Below is a small trained network, with its code and all its weights. Each question gives an input and a class and asks what happens when units are switched off, that is, made to give their printed mean instead of their output.

import numpy as np


def w(rows, s, z=0):
    codes = np.array(rows[::2]) - 128.0
    scale = np.full(codes.shape[1], s)
    scale[-1] = z or s
    return codes * scale


def f(y):
    return np.maximum(y, 0)


def log_softmax(a):
    a = a - a.max(-1, keepdims=True)
    return a - np.log(np.exp(a).sum(-1, keepdims=True))


def net(x, mask):
    res = np.array(x, float).reshape(1, 7) / 4 @ E
    y = f(res @ A[0][:, :-1].T + A[0][:, -1])
    res = res + np.where(mask, y, B[0][:, -1]) @ B[0][:, :-1]
    return log_softmax(res[-1] @ U[:, :-1].T + U[:, -1])


A, B = {}, {}
E = w([
[161,186,123,90,177,23,160,132,122],'x0',
[120,238,143,138,164,132,58,141,111],'x1',
[109,166,101,134,144,88,113,130,57],'x2',
[134,140,148,121,128,134,115,125,134],'x3',
[182,128,161,78,105,44,212,89,87],'x4',
[112,223,33,51,153,158,168,1,219],'x5',
[150,90,129,101,70,126,89,212,206],'x6',
],0.0076)
A[0] = w([
[236,141,175,203,144,154,162,151,255,78],'neuron 1',
[130,193,214,145,76,141,249,94,94,58],'neuron 2',
[99,163,109,125,182,68,177,123,80,218],'neuron 3',
[106,40,124,66,61,136,43,151,90,64],'neuron 4',
[181,184,39,89,67,163,104,67,193,68],'neuron 5',
[44,191,51,47,82,134,131,83,128,6],'neuron 6',
[92,139,120,187,137,107,87,81,126,79],'neuron 7',
[163,134,179,206,213,179,166,59,94,61],'neuron 8',
[72,137,92,116,137,199,35,109,124,97],'neuron 9',
[114,69,79,151,132,67,165,129,178,225],'neuron 10',
[77,146,108,152,164,104,109,170,170,216],'neuron 11',
[66,149,133,165,145,156,174,77,66,106],'neuron 12',
[112,97,237,199,140,107,120,232,118,83],'neuron 13',
[109,184,84,70,112,59,112,116,130,107],'neuron 14',
],0.0071,0.0025)
B[0] = w([
[96,95,136,116,56,148,148,100,57,172],'neuron 1',
[135,151,9,177,110,138,131,234,141,193],'neuron 2',
[111,160,185,130,83,170,198,148,95,233],'neuron 3',
[112,170,129,102,153,107,188,128,111,195],'neuron 4',
[98,97,109,119,185,64,129,75,98,225],'neuron 5',
[127,92,122,76,141,104,103,95,61,215],'neuron 6',
[136,127,109,91,85,146,185,132,129,161],'neuron 7',
[76,52,103,61,105,115,77,188,209,190],'neuron 8',
[113,120,78,214,154,160,111,198,152,210],'neuron 9',
[112,191,125,146,117,190,168,68,152,191],'neuron 10',
[129,160,87,118,69,205,145,134,116,186],'neuron 11',
[49,117,131,87,87,123,210,130,239,197],'neuron 12',
[115,100,127,84,180,97,70,61,81,255],'neuron 13',
[254,124,142,126,118,128,137,109,147,205],'neuron 14',
],0.0073,0.007)
U = w([
[98,47,93,57,243,40,103,68,69,10],'0',
[78,95,85,3,80,105,147,216,137,109],'1',
[150,147,148,161,54,191,154,69,73,239],'2',
[135,125,152,135,172,138,177,131,146,252],'3',
[196,120,56,132,100,166,172,204,131,49],'4',
],0.0061,0.0021)

Each question gives the input, the list of numbers given to net, and the class t.
The units are the neurons (one row each of A and B). Each row of codes is followed by its name. A weight is (code - 128) times the scale printed after its matrix; where a second scale follows, it is the last column's (A, B and U).
mask holds one flag per neuron, in row order. A switched-off neuron (its flag False) gives its mean, the last column of its row in B, instead of its output. The means were averaged over made-up inputs and are rounded, as every weight is.
A unit's drop is (log p(t) with every unit on - log p(t) with that unit switched off) / (log p(t) with every unit on - log p(t) with every unit switched off).
The circuit of an input: a set's keep is (log p(t) with only the set's units on - log p(t) with every unit switched off) / (log p(t) with every unit on - log p(t) with every unit switched off). Starting from the 12 units with the biggest drops (on a tie, the unit counted first), units are removed one at a time, each time the one whose removal leaves the highest keep (on an exact tie, the one counted first), for as long as the keep stays at least 0.8.
circuit, biggest first: the units of the circuit, biggest drop first
unit that matters most: the unit with the biggest drop
top k neurons: the k neurons with the biggest drops, biggest first
drop when u is switched off: that unit's drop, to one decimal
input [6,0,-6,3,8,-5,-7], class 4: circuit, biggest first : (neuron 2)
input [6,-4,-8,-1,3,-1,7], class 2: circuit, biggest first : (neuron 10; neuron 1; neuron 8)
input [3,0,-4,2,4,6,-8], class 1: top 3 neurons : (neuron 8; neuron 2; neuron 12)
input [5,-2,6,-5,-2,-3,5], class 2: top 3 neurons : (neuron 8; neuron 5; neuron 10)
input [-7,1,-8,6,-6,8,7], class 0: top 3 neurons : (neuron 5; neuron 6; neuron 3)
input [1,3,4,-5,-1,3,-5], class 1: top 2 neurons : (neuron 12; neuron 8)
input [2,1,4,0,7,1,-2], class 4: circuit, biggest first : (neuron 2; neuron 13)
input [-4,-6,3,8,-8,-8,-5], class 0: top 2 neurons : (neuron 13; neuron 3)
input [-6,-7,3,4,6,1,-8], class 1: top 2 neurons : (neuron 8; neuron 12)
input [5,-5,5,4,3,2,-7], class 1: circuit, biggest first : (neuron 8; neuron 12; neuron 2)
input [7,6,8,-3,7,1,-8], class 1: top 3 neurons : (neuron 8; neuron 12; neuron 2)
input [-3,3,-1,-7,1,4,-7], class 1: top 3 neurons : (neuron 8; neuron 12; neuron 13)
input [-7,-7,-2,-7,3,8,-4], class 0: top 4 neurons : (neuron 5; neuron 6; neuron 3; neuron 11)
input [6,0,8,6,7,0,-2], class 2: unit that matters most : neuron 3
input [0,5,-4,3,-7,-8,5], class 0: top 2 neurons : (neuron 13; neuron 3)
input [-5,4,-6,2,-6,7,0], class 0: top 3 neurons : (neuron 5; neuron 6; neuron 3)
input [1,4,2,-1,-7,8,5], class 0: drop when neuron 6 is switched off : 0.5
input [-7,-1,5,8,4,-8,3], class 0: drop when neuron 4 is switched off : 0.0
input [-8,3,6,-4,4,7,0], class 0: drop when neuron 11 is switched off : 0.1
input [6,5,-4,1,5,6,5], class 0: unit that matters most : neuron 5
